Below is a small trained network, with its code and all its weights. Each question gives an input and a class and asks what happens when units are switched off, that is, made to give their printed mean instead of their output.

import numpy as np


def w(rows, s, z=0):
    codes = np.array(rows[::2]) - 128.0
    scale = np.full(codes.shape[1], s)
    scale[-1] = z or s
    return codes * scale


def norm(h):
    return h / np.sqrt((h * h).mean(-1, keepdims=True) + 1e-5)


def f(y):
    return np.maximum(y, 0)


def log_softmax(a):
    a = a - a.max(-1, keepdims=True)
    return a - np.log(np.exp(a).sum(-1, keepdims=True))


def net(x, mask):
    res = np.array(x, float).reshape(1, 5) / 4 @ E
    u = 0
    for l in range(2):
        y = f(norm(res) @ A[l][:, :-1].T + A[l][:, -1])
        res = res + np.where(mask[u : u + 9], y, B[l][:, -1]) @ B[l][:, :-1]
        u += 9
    return log_softmax(norm(res)[-1] @ U[:, :-1].T + U[:, -1])


A, B = {}, {}
E = w([
[50,164,93,144,81,60,65,66,55,142,61],'x0',
[107,126,163,91,150,68,33,65,120,203,208],'x1',
[80,89,164,158,46,147,254,65,100,138,173],'x2',
[162,105,32,125,82,140,83,195,27,129,114],'x3',
[140,62,104,126,196,124,111,216,107,231,110],'x4',
],0.0059)
A[0] = w([
[83,138,170,112,154,119,129,54,74,141,188,84],'L0N0',
[183,73,148,122,200,144,109,148,174,133,187,227],'L0N1',
[182,129,146,91,149,147,112,163,134,123,141,69],'L0N2',
[114,76,119,137,143,165,146,206,117,83,74,79],'L0N3',
[126,105,145,120,112,131,206,122,75,173,124,4],'L0N4',
[124,136,131,77,74,112,78,92,91,86,140,43],'L0N5',
[166,167,93,156,161,123,68,118,80,114,75,62],'L0N6',
[116,158,114,162,117,73,99,60,135,120,89,136],'L0N7',
[128,191,173,124,162,151,160,122,254,54,152,139],'L0N8',
],0.0089,0.0022)
B[0] = w([
[131,117,99,173,122,201,133,139,130,77,155,191],'L0N0',
[185,112,235,87,129,108,89,114,58,200,72,228],'L0N1',
[155,117,143,91,147,84,184,127,127,130,187,172],'L0N2',
[107,107,126,159,119,93,186,132,148,94,183,207],'L0N3',
[109,91,94,181,169,70,143,131,122,143,210,179],'L0N4',
[134,135,131,70,165,82,130,167,121,141,128,174],'L0N5',
[101,190,132,103,133,96,104,136,152,112,15,199],'L0N6',
[209,43,165,91,140,166,115,136,97,203,132,189],'L0N7',
[203,62,254,190,58,187,103,43,76,136,138,254],'L0N8',
],0.0082)
A[1] = w([
[100,201,60,210,88,112,167,187,162,82,87,8],'L1N0',
[174,85,153,199,128,107,120,113,100,120,152,177],'L1N1',
[151,117,137,67,144,69,116,207,113,91,98,137],'L1N2',
[145,136,161,169,200,108,98,112,114,202,128,172],'L1N3',
[126,138,104,255,95,124,199,121,99,95,193,177],'L1N4',
[184,139,107,102,129,163,73,111,95,197,224,78],'L1N5',
[92,215,101,191,129,136,117,142,137,88,117,4],'L1N6',
[139,131,144,113,229,144,174,198,205,172,119,52],'L1N7',
[57,110,136,154,131,129,76,114,162,183,143,175],'L1N8',
],0.0085,0.0017)
B[1] = w([
[78,53,185,127,251,177,102,94,153,51,109,163],'L1N0',
[202,118,86,120,80,165,184,97,187,47,159,254],'L1N1',
[35,192,108,144,100,120,108,63,93,174,53,208],'L1N2',
[198,218,112,158,62,147,210,114,126,158,64,223],'L1N3',
[86,180,41,80,156,82,132,254,140,179,140,242],'L1N4',
[96,81,197,153,131,165,164,103,173,24,90,204],'L1N5',
[29,40,144,186,100,239,151,120,121,89,183,137],'L1N6',
[145,213,77,97,92,64,110,101,73,226,157,155],'L1N7',
[236,159,176,94,84,110,163,93,149,82,200,153],'L1N8',
],0.0066,0.0086)
U = w([
[54,99,103,131,188,139,108,150,126,56,64,91],'0',
[219,91,228,144,76,173,168,79,133,96,138,193],'1',
[153,217,112,73,124,61,77,133,83,204,56,163],'2',
[136,90,26,135,113,115,200,209,140,99,250,135],'3',
[112,124,128,141,176,120,55,126,198,151,202,1],'4',
],0.011,0.0036)

Each question gives the input, the list of numbers given to net, and the class t.
The units are the neurons (one row each of A and B). Each row of codes is followed by its name. A weight is (code - 128) times the scale printed after its matrix; where a second scale follows, it is the last column's (A, B and U).
mask holds one flag per neuron, layer by layer. A switched-off neuron (its flag False) gives its mean, the last column of its row in B, instead of its output. The means were averaged over made-up inputs and are rounded, as every weight is.
A unit's drop is (log p(t) with every unit on - log p(t) with that unit switched off) / (log p(t) with every unit on - log p(t) with every unit switched off).
The circuit of an input: a set's keep is (log p(t) with only the set's units on - log p(t) with every unit switched off) / (log p(t) with every unit on - log p(t) with every unit switched off). Starting from the 12 units with the biggest drops (on a tie, the unit counted first), units are removed one at a time, each time the one whose removal leaves the highest keep (on an exact tie, the one counted first), for as long as the keep stays at least 0.8.
units of the circuit, in order: the units of the circuit, biggest drop first
most important unit: the unit with the biggest drop
k most important neurons: the k neurons with the biggest drops, biggest first
k most important neurons of layer l: the k neurons of layer l with the biggest drops, biggest first
drop when u is switched off: that unit's drop, to one decimal
input [6,-3,-1,7,5], class 0: most important unit -> L0N1
input [2,-7,-2,-4,6], class 0: 2 most important neurons of layer 0 -> L0N3, L0N8
input [2,5,4,4,1], class 3: units of the circuit, in order -> L0N1, L0N8
input [-3,-1,5,-1,1], class 3: 2 most important neurons -> L0N4, L1N4
input [6,-4,-5,8,0], class 0: units of the circuit, in order -> L0N1, L1N0, L0N8
input [-2,7,8,6,8], class 3: 4 most important neurons -> L0N4, L0N8, L0N7, L0N6
input [7,-2,3,8,3], class 0: 3 most important neurons -> L0N1, L0N8, L1N0
input [-2,-7,6,-5,5], class 3: 2 most important neurons -> L1N4, L0N4
input [6,-5,2,0,5], class 3: 2 most important neurons -> L0N4, L0N3
input [7,-2,0,-1,-6], class 2: 3 most important neurons of layer 0 -> L0N8, L0N5, L0N7
input [4,-5,-1,-6,6], class 2: 2 most important neurons of layer 1 -> L1N7, L1N5
input [2,-5,-8,8,-5], class 0: 2 most important neurons of layer 1 -> L1N0, L1N6
input [5,4,1,3,-3], class 2: 3 most important neurons of layer 0 -> L0N5, L0N8, L0N6
input [-8,-6,-1,5,5], class 3: most important unit -> L0N3
input [8,-6,-4,8,2], class 0: 2 most important neurons of layer 0 -> L0N1, L0N8
input [8,-7,4,5,-8], class 2: 2 most important neurons of layer 1 -> L1N5, L1N1
input [2,4,-1,5,-7], class 2: drop when L0N8 is switched off -> 0.9
input [-3,4,8,-2,3], class 3: drop when L0N0 is switched off -> 0.2
input [-4,-7,-8,-3,8], class 2: drop when L1N7 is switched off -> 0.4
input [-6,0,-8,7,3], class 2: most important neuron of layer 0 -> L0N8
